Below is a small trained network, with its code and all its weights. Each question gives an input and a target symbol and asks what happens when units are switched off, that is, made to give their printed mean instead of their output.

import numpy as np


def w(rows, s, z=0):
    codes = np.array(rows[::2]) - 128.0
    scale = np.full(codes.shape[1], s)
    scale[-1] = z or s
    return codes * scale


def norm(h):
    return h / np.sqrt((h * h).mean(-1, keepdims=True) + 1e-5)


def f(y):
    return np.maximum(y, 0)


def softmax(a):
    e = np.exp(a - a.max(-1, keepdims=True))
    return e / e.sum(-1, keepdims=True)


def log_softmax(a):
    a = a - a.max(-1, keepdims=True)
    return a - np.log(np.exp(a).sum(-1, keepdims=True))


def net(x, mask):
    ids = ['Ωαβηλμπ'.index(c) for c in x.split()]
    T = len(ids)
    res = E[ids] + P[:T]
    u = 0
    for l in range(2):
        q, k, v = (norm(res) @ M[l].T for M in (Q, K, V))
        z = softmax(np.where(np.tri(T) > 0, q @ k.T / 2**0.5, -1e9)) @ v
        res = res + np.where(mask[u], z, O[l][:, -1]) @ O[l][:, :-1]
        u += 1
        y = f(norm(res) @ A[l][:, :-1].T + A[l][:, -1])
        res = res + np.where(mask[u : u + 4], y, B[l][:, -1]) @ B[l][:, :-1]
        u += 4
    return log_softmax(norm(res)[-1] @ U[:, :-1].T + U[:, -1])


Q, K, V, O, A, B = {}, {}, {}, {}, {}, {}
E = w([
[105,189,173,186,192,172,79,109],'Ω',
[119,121,172,40,71,127,96,127],'α',
[81,145,149,176,110,136,110,193],'β',
[155,172,169,64,126,165,174,108],'η',
[142,113,131,113,169,122,77,161],'λ',
[140,83,122,117,5,117,105,119],'μ',
[72,151,85,71,92,137,91,66],'π',
],0.025)
P = w([
[76,127,205,2,150,178,126,179],'0',
[122,167,162,80,141,179,165,166],'1',
[117,132,129,144,165,197,186,193],'2',
[110,114,132,172,151,139,149,145],'3',
[94,152,96,199,133,97,169,125],'4',
[122,123,109,206,138,79,145,99],'5',
[140,131,114,224,98,71,128,53],'6',
],0.0094)
Q[0] = w([
[78,175,122,219,168,97,108,247],'0.h0',
[118,75,82,60,166,169,107,191],'0.h0',
],0.012)
K[0] = w([
[171,107,90,195,223,32,90,172],'0.h0',
[142,63,124,2,206,76,95,164],'0.h0',
],0.008)
V[0] = w([
[158,180,147,161,163,250,3,215],'0.h0',
[97,207,254,225,69,148,137,90],'0.h0',
],0.0046)
O[0] = w([
[103,203,110,102,169,46,63,94,252],'0.h0',
[137,34,112,116,254,93,195,168,159],'0.h0',
],0.0092,0.0048)
A[0] = w([
[149,70,30,149,96,80,143,108,19],'0.n0',
[38,123,114,81,58,107,59,87,254],'0.n1',
[155,4,177,61,2,132,90,165,65],'0.n2',
[110,75,88,172,153,173,162,185,11],'0.n3',
],0.0078,0.0025)
B[0] = w([
[212,80,78,143,88,197,121,46,144],'0.n0',
[128,40,213,175,144,254,112,140,255],'0.n1',
[240,203,74,161,249,207,230,176,226],'0.n2',
[202,172,193,188,29,110,118,133,134],'0.n3',
],0.0098,0.0097)
Q[1] = w([
[129,107,120,194,154,76,76,123],'1.h0',
[106,147,197,239,58,147,9,235],'1.h0',
],0.011)
K[1] = w([
[101,127,87,251,134,136,95,116],'1.h0',
[138,70,38,219,101,128,107,37],'1.h0',
],0.011)
V[1] = w([
[32,30,164,98,149,255,217,98],'1.h0',
[196,107,33,110,83,121,136,134],'1.h0',
],0.0065)
O[1] = w([
[195,219,54,196,92,28,116,49,255],'1.h0',
[37,217,149,243,254,180,60,182,33],'1.h0',
],0.0092,0.0073)
A[1] = w([
[88,190,205,137,229,122,128,86,146],'1.n0',
[113,129,62,114,127,132,134,135,3],'1.n1',
[137,164,114,92,139,117,191,9,1],'1.n2',
[136,103,140,81,205,112,110,124,33],'1.n3',
],0.013,0.003)
B[1] = w([
[122,97,1,215,174,101,114,207,242],'1.n0',
[101,153,91,186,147,48,121,144,128],'1.n1',
[103,42,118,97,128,110,56,174,254],'1.n2',
[111,136,115,175,138,236,65,36,187],'1.n3',
],0.012,0.0073)
U = w([
[57,149,38,214,210,143,84,196,104],'Ω',
[241,148,113,138,157,171,219,143,189],'α',
[70,85,178,150,157,127,187,182,94],'β',
[192,254,113,152,140,4,102,87,170],'η',
[152,47,123,56,149,17,163,202,181],'λ',
[108,164,91,118,138,133,141,135,3],'μ',
[72,109,158,141,47,233,59,99,149],'π',
],0.0085,0.003)

Each question gives the input, a string of symbols that net reads in full, and the target symbol t.
The units are the heads (2 rows each of Q, K, V and O) and the neurons (one row each of A and B). Each row of codes is followed by its name. A weight is (code - 128) times the scale printed after its matrix; where a second scale follows, it is the last column's (O, A, B and U).
mask holds one flag per unit, layer by layer, with each layer's heads first. A switched-off unit (its flag False) gives its mean, the last column of its rows in O or B, instead of its output. The means were averaged over made-up inputs and are rounded, as every weight is.
A unit's drop is (log p(t) with every unit on - log p(t) with that unit switched off) / (log p(t) with every unit on - log p(t) with every unit switched off).
The circuit of an input: a set's keep is (log p(t) with only the set's units on - log p(t) with every unit switched off) / (log p(t) with every unit on - log p(t) with every unit switched off). Starting from all 10 units, units are removed one at a time, each time the one whose removal leaves the highest keep (on an exact tie, the one counted first), for as long as the keep stays at least 0.8.
units of the circuit, in order: the units of the circuit, biggest drop first
unit that matters most: the unit with the biggest drop
k most important neurons: the k neurons with the biggest drops, biggest first
k most important neurons of layer l: the k neurons of layer l with the biggest drops, biggest first
drop of u: that unit's drop, to one decimal
input β β Ω β, target λ: 2 most important neurons of layer 0 : [0.n2; 0.n3]
input α λ α η, target λ: units of the circuit, in order : [1.n2; 0.n1]
input α λ β β λ λ, target π: unit that matters most : 1.h0
input π λ β β, target π: units of the circuit, in order : [0.n2; 1.n0]
input Ω π β π, target π: 2 most important neurons : [0.n1; 1.n0]
input β η β, target β: 3 most important neurons of layer 0 : [0.n2; 0.n3; 0.n1]
input λ η π, target π: units of the circuit, in order : [0.n2; 1.n0]
input π λ α α β Ω β, target λ: 2 most important neurons of layer 0 : [0.n2; 0.n1]
input λ λ λ, target π: 2 most important neurons : [0.n2; 1.n0]
input β α π λ η, target λ: 2 most important neurons : [1.n2; 0.n2]
input λ λ η η β β, target β: 2 most important neurons of layer 1 : [1.n2; 1.n0]
input α η π λ β α μ, target α: drop of 0.n1 : 0.0
input β π λ, target η: drop of 0.n2 : 0.1
input Ω λ η β, target π: drop of 1.n0 : 0.2
input β μ π λ, target η: unit that matters most : 0.n2
input β λ μ Ω μ α, target α: drop of 0.n2 : 0.9
